Below are the code and all the weights of a small trained network. Each question names an input and a class and asks about switching units off, where a switched-off unit gives its printed mean instead of its output.

import numpy as np


def w(rows, s, z=0):
    codes = np.array(rows[::2]) - 128.0
    scale = np.full(codes.shape[1], s)
    scale[-1] = z or s
    return codes * scale


def norm(h):
    return h / np.sqrt((h * h).mean(-1, keepdims=True) + 1e-5)


def f(y):
    return np.maximum(y, 0)


def log_softmax(a):
    a = a - a.max(-1, keepdims=True)
    return a - np.log(np.exp(a).sum(-1, keepdims=True))


def net(x, mask):
    res = np.array(x, float).reshape(1, 7) / 4 @ E
    u = 0
    for l in range(2):
        y = f(norm(res) @ A[l][:, :-1].T + A[l][:, -1])
        res = res + np.where(mask[u : u + 4], y, B[l][:, -1]) @ B[l][:, :-1]
        u += 4
    return log_softmax(norm(res)[-1] @ U[:, :-1].T + U[:, -1])


A, B = {}, {}
E = w([
[133,85,155,133,55,73,251,91,220,86],'x0',
[211,95,248,135,220,44,123,117,59,204],'x1',
[123,250,41,157,152,155,74,209,210,120],'x2',
[162,89,127,171,65,193,245,28,125,184],'x3',
[72,76,101,193,28,102,95,160,139,213],'x4',
[171,51,88,254,48,165,18,154,161,49],'x5',
[162,116,93,123,148,178,31,76,90,130],'x6',
],0.0056)
A[0] = w([
[141,158,192,59,213,153,128,180,136,101,254],'0.n1',
[124,89,138,174,70,245,162,100,89,160,95],'0.n2',
[227,83,191,42,124,166,181,1,130,110,29],'0.n3',
[12,133,67,117,118,223,219,136,202,104,26],'0.n4',
],0.0057,0.0017)
B[0] = w([
[117,182,55,179,163,178,9,146,58,148,252],'0.n1',
[93,174,151,50,140,167,17,213,225,105,218],'0.n2',
[1,113,91,154,108,12,185,72,190,130,253],'0.n3',
[142,123,209,211,83,189,63,107,163,73,246],'0.n4',
],0.0075,0.0043)
A[1] = w([
[183,35,184,145,125,81,236,5,54,126,110],'1.n1',
[111,124,58,59,128,139,130,208,90,224,253],'1.n2',
[199,2,135,156,157,118,94,108,89,169,124],'1.n3',
[48,157,183,209,154,99,241,69,217,104,196],'1.n4',
],0.0062,0.004)
B[1] = w([
[82,94,138,246,48,56,155,6,127,154,191],'1.n1',
[62,78,202,173,182,116,139,98,108,118,203],'1.n2',
[118,103,86,149,2,73,117,104,222,120,173],'1.n3',
[211,77,121,194,158,25,151,86,105,125,255],'1.n4',
],0.0086,0.0073)
U = w([
[141,149,86,150,73,181,89,145,179,86,169],'0',
[126,93,114,187,93,69,177,81,138,151,210],'1',
[114,168,129,94,252,129,129,123,75,141,169],'2',
[159,128,95,53,99,156,191,142,125,172,3],'3',
[123,94,132,66,104,141,179,152,93,167,21],'4',
],0.015,0.0036)

Each question gives the input, the list of numbers given to net, and the class t.
The units are the neurons (one row each of A and B). Each row of codes is followed by its name. A weight is (code - 128) times the scale printed after its matrix; where a second scale follows, it is the last column's (A, B and U).
mask holds one flag per neuron, layer by layer. A switched-off neuron (its flag False) gives its mean, the last column of its row in B, instead of its output. The means were averaged over made-up inputs and are rounded, as every weight is.
A unit's drop is (log p(t) with every unit on - log p(t) with that unit switched off) / (log p(t) with every unit on - log p(t) with every unit switched off).
The circuit of an input: a set's keep is (log p(t) with only the set's units on - log p(t) with every unit switched off) / (log p(t) with every unit on - log p(t) with every unit switched off). Starting from all 8 units, units are removed one at a time, each time the one whose removal leaves the highest keep (on an exact tie, the one counted first), for as long as the keep stays at least 0.8.
units of the circuit, in order: the units of the circuit, biggest drop first
unit that matters most: the unit with the biggest drop
top k neurons: the k neurons with the biggest drops, biggest first
top k neurons in layer l: the k neurons of layer l with the biggest drops, biggest first
drop of u: that unit's drop, to one decimal
input [-6,2,-8,4,-8,-7,-7], class 1: unit that matters most -> 1.n1
input [2,0,5,-4,-1,-1,-7], class 2: units of the circuit, in order -> [1.n3 1.n1]
input [1,-1,4,-4,-2,0,-4], class 2: units of the circuit, in order -> [1.n3 1.n1]
input [3,4,7,-8,-1,4,-7], class 2: top 2 neurons -> [0.n4 1.n3]
input [-4,2,-1,8,3,1,8], class 0: top 2 neurons -> [0.n2 1.n4]
input [-7,2,-8,2,-6,-3,8], class 1: top 2 neurons in layer 1 -> [1.n1 1.n3]
input [6,-1,-1,5,0,7,4], class 0: top 3 neurons -> [0.n2 1.n1 1.n2]
input [1,-2,-7,-8,0,-4,-8], class 2: top 2 neurons in layer 0 -> [0.n1 0.n3]
input [-6,-5,-5,-3,0,0,4], class 2: top 2 neurons -> [0.n4 1.n2]
input [5,7,6,-4,1,2,-4], class 2: top 2 neurons -> [0.n3 1.n1]
input [3,-5,-4,2,3,0,3], class 0: top 2 neurons in layer 0 -> [0.n2 0.n4]
input [3,-4,3,4,4,0,2], class 0: drop of 0.n1 -> 0.0
input [0,3,8,0,-5,1,-6], class 2: drop of 0.n4 -> 0.1
input [-1,-3,-2,-5,-7,0,-8], class 2: unit that matters most -> 1.n3
